Here is a tiny trained network, its code and every weight. The questions are about switching its units off for an input and a class, where a switched-off unit gives its printed mean instead of its output.

import numpy as np


def w(rows, s, z=0):
    codes = np.array(rows[::2]) - 128.0
    scale = np.full(codes.shape[1], s)
    scale[-1] = z or s
    return codes * scale


def f(y):
    return y / 2 * (1 + np.tanh(0.7978845608 * (y + 0.044715 * y**3)))


def log_softmax(a):
    a = a - a.max(-1, keepdims=True)
    return a - np.log(np.exp(a).sum(-1, keepdims=True))


def net(x, mask):
    res = np.array(x, float).reshape(1, 5) / 4 @ E
    y = f(res @ A[0][:, :-1].T + A[0][:, -1])
    res = res + np.where(mask, y, B[0][:, -1]) @ B[0][:, :-1]
    return log_softmax(res[-1] @ U[:, :-1].T + U[:, -1])


A, B = {}, {}
E = w([
[180,101,102,243,224,140,165,207],'x0',
[85,156,175,99,190,198,177,200],'x1',
[56,34,161,202,98,41,201,106],'x2',
[78,216,17,254,51,127,170,146],'x3',
[60,42,157,39,22,160,115,238],'x4',
],0.0074)
A[0] = w([
[148,148,133,254,118,212,115,121,67],'neuron 0',
[107,166,107,200,164,129,110,144,102],'neuron 1',
[217,63,136,157,127,124,137,202,131],'neuron 2',
[106,160,90,187,162,100,100,158,38],'neuron 3',
[139,129,153,80,105,145,99,146,64],'neuron 4',
[177,121,193,79,225,95,69,96,254],'neuron 5',
[149,166,150,174,113,67,119,149,144],'neuron 6',
[30,190,90,167,53,180,99,121,170],'neuron 7',
[89,120,94,158,161,89,124,102,80],'neuron 8',
],0.0096,0.0038)
B[0] = w([
[186,76,145,52,87,188,254,94,175],'neuron 0',
[221,35,199,143,89,166,204,45,169],'neuron 1',
[142,157,85,178,171,153,36,208,168],'neuron 2',
[186,70,169,79,23,123,94,127,156],'neuron 3',
[204,225,153,85,46,113,171,65,167],'neuron 4',
[68,176,126,143,187,90,98,151,245],'neuron 5',
[196,130,144,193,172,105,179,82,153],'neuron 6',
[140,179,50,179,184,205,59,178,206],'neuron 7',
[93,116,118,92,146,58,148,116,150],'neuron 8',
],0.0079,0.012)
U = w([
[37,226,165,137,117,141,79,133,255],'0',
[152,213,133,204,197,186,167,111,114],'1',
[183,159,254,4,26,155,185,101,21],'2',
],0.0068,0.0031)

Each question gives the input, the list of numbers given to net, and the class t.
The units are the neurons (one row each of A and B). Each row of codes is followed by its name. A weight is (code - 128) times the scale printed after its matrix; where a second scale follows, it is the last column's (A, B and U).
mask holds one flag per neuron, in row order. A switched-off neuron (its flag False) gives its mean, the last column of its row in B, instead of its output. The means were averaged over made-up inputs and are rounded, as every weight is.
A unit's drop is (log p(t) with every unit on - log p(t) with that unit switched off) / (log p(t) with every unit on - log p(t) with every unit switched off).
The circuit of an input: a set's keep is (log p(t) with only the set's units on - log p(t) with every unit switched off) / (log p(t) with every unit on - log p(t) with every unit switched off). Starting from all 9 units, units are removed one at a time, each time the one whose removal leaves the highest keep (on an exact tie, the one counted first), for as long as the keep stays at least 0.8.
circuit, biggest first: the units of the circuit, biggest drop first
unit that matters most: the unit with the biggest drop
top k neurons: the k neurons with the biggest drops, biggest first
drop when u is switched off: that unit's drop, to one decimal
input [6,-3,-5,7,-3], class 2: circuit, biggest first	neuron 0; neuron 3
input [-7,-7,8,2,6], class 0: unit that matters most	neuron 7
input [-3,-6,2,-5,0], class 0: circuit, biggest first	neuron 5; neuron 0
input [6,0,-6,5,0], class 2: top 4 neurons	neuron 0; neuron 3; neuron 1; neuron 5
input [4,-4,8,5,0], class 2: circuit, biggest first	neuron 3; neuron 0
input [1,-3,-7,4,-6], class 2: top 3 neurons	neuron 0; neuron 3; neuron 1
input [2,-8,5,1,-4], class 2: top 2 neurons	neuron 7; neuron 5
input [7,5,-2,8,-1], class 2: top 3 neurons	neuron 0; neuron 3; neuron 1
input [5,-6,-8,6,-6], class 2: top 2 neurons	neuron 0; neuron 3
input [1,-8,-1,-7,5], class 0: drop when neuron 7 is switched off	-0.1
input [-2,5,5,-5,0], class 0: drop when neuron 3 is switched off	0.1
input [-8,6,2,-3,-7], class 0: drop when neuron 3 is switched off	0.0
